Here is a tiny trained network, its code and every weight. The questions are about switching its units off for an input and a class, where a switched-off unit gives its printed mean instead of its output.

import numpy as np


def w(rows, s, z=0):
    codes = np.array(rows[::2]) - 128.0
    scale = np.full(codes.shape[1], s)
    scale[-1] = z or s
    return codes * scale


def f(y):
    return y / 2 * (1 + np.tanh(0.7978845608 * (y + 0.044715 * y**3)))


def log_softmax(a):
    a = a - a.max(-1, keepdims=True)
    return a - np.log(np.exp(a).sum(-1, keepdims=True))


def net(x, mask):
    res = np.array(x, float).reshape(1, 5) / 4 @ E
    y = f(res @ A[0][:, :-1].T + A[0][:, -1])
    res = res + np.where(mask, y, B[0][:, -1]) @ B[0][:, :-1]
    return log_softmax(res[-1] @ U[:, :-1].T + U[:, -1])


A, B = {}, {}
E = w([
[145,90,149,195,132,172,33],'x0',
[211,66,221,151,121,108,153],'x1',
[214,150,60,68,163,148,3],'x2',
[177,230,136,170,21,220,173],'x3',
[90,120,42,235,141,25,112],'x4',
],0.0057)
A[0] = w([
[152,212,69,209,93,169,56,144],'N0',
[90,37,119,132,172,101,50,255],'N1',
[122,156,155,150,95,104,254,243],'N2',
[221,30,185,180,145,101,89,174],'N3',
[121,131,246,152,90,203,188,139],'N4',
[196,163,143,2,120,184,106,173],'N5',
],0.015,0.002)
B[0] = w([
[141,197,61,193,128,199,89,231],'N0',
[69,90,137,102,127,84,28,234],'N1',
[117,91,122,153,138,127,251,248],'N2',
[167,150,214,203,86,76,101,224],'N3',
[125,54,175,109,121,235,111,240],'N4',
[193,206,166,30,166,115,145,230],'N5',
],0.023,0.011)
U = w([
[144,198,23,209,115,209,97,145],'0',
[10,52,68,81,173,77,69,106],'1',
[60,86,59,166,171,32,255,252],'2',
[148,105,194,188,63,50,74,73],'3',
[135,20,169,132,113,232,188,103],'4',
[206,200,146,36,184,120,129,169],'5',
[180,152,44,142,94,110,188,59],'6',
],0.0058,0.0019)

Each question gives the input, the list of numbers given to net, and the class t.
The units are the neurons (one row each of A and B). Each row of codes is followed by its name. A weight is (code - 128) times the scale printed after its matrix; where a second scale follows, it is the last column's (A, B and U).
mask holds one flag per neuron, in row order. A switched-off neuron (its flag False) gives its mean, the last column of its row in B, instead of its output. The means were averaged over made-up inputs and are rounded, as every weight is.
A unit's drop is (log p(t) with every unit on - log p(t) with that unit switched off) / (log p(t) with every unit on - log p(t) with every unit switched off).
The circuit of an input: a set's keep is (log p(t) with only the set's units on - log p(t) with every unit switched off) / (log p(t) with every unit on - log p(t) with every unit switched off). Starting from all 6 units, units are removed one at a time, each time the one whose removal leaves the highest keep (on an exact tie, the one counted first), for as long as the keep stays at least 0.8.
circuit, biggest first: the units of the circuit, biggest drop first
top k neurons: the k neurons with the biggest drops, biggest first
drop of u: that unit's drop, to one decimal
input [5,-1,-2,-4,-7], class 3: circuit, biggest first => [N2]
input [-1,-7,-8,-8,-6], class 1: circuit, biggest first => [N1, N3]
input [-3,2,1,0,-1], class 5: top 2 neurons => [N4, N2]
input [-2,7,8,-7,-2], class 3: top 2 neurons => [N3, N1]
input [-4,1,-2,3,8], class 2: top 2 neurons => [N4, N2]
input [1,5,8,-8,-3], class 3: top 2 neurons => [N3, N1]
input [-5,1,0,-4,6], class 1: circuit, biggest first => [N3, N1]
input [-7,-1,-4,-7,-1], class 2: circuit, biggest first => [N4, N2]
input [-1,-6,-7,1,2], class 2: top 2 neurons => [N4, N2]
input [-5,-6,-1,-3,-5], class 5: drop of N5 => 0.1
input [-7,-6,-8,6,4], class 2: drop of N2 => 1.7
input [8,3,7,-3,3], class 3: drop of N3 => 2.0
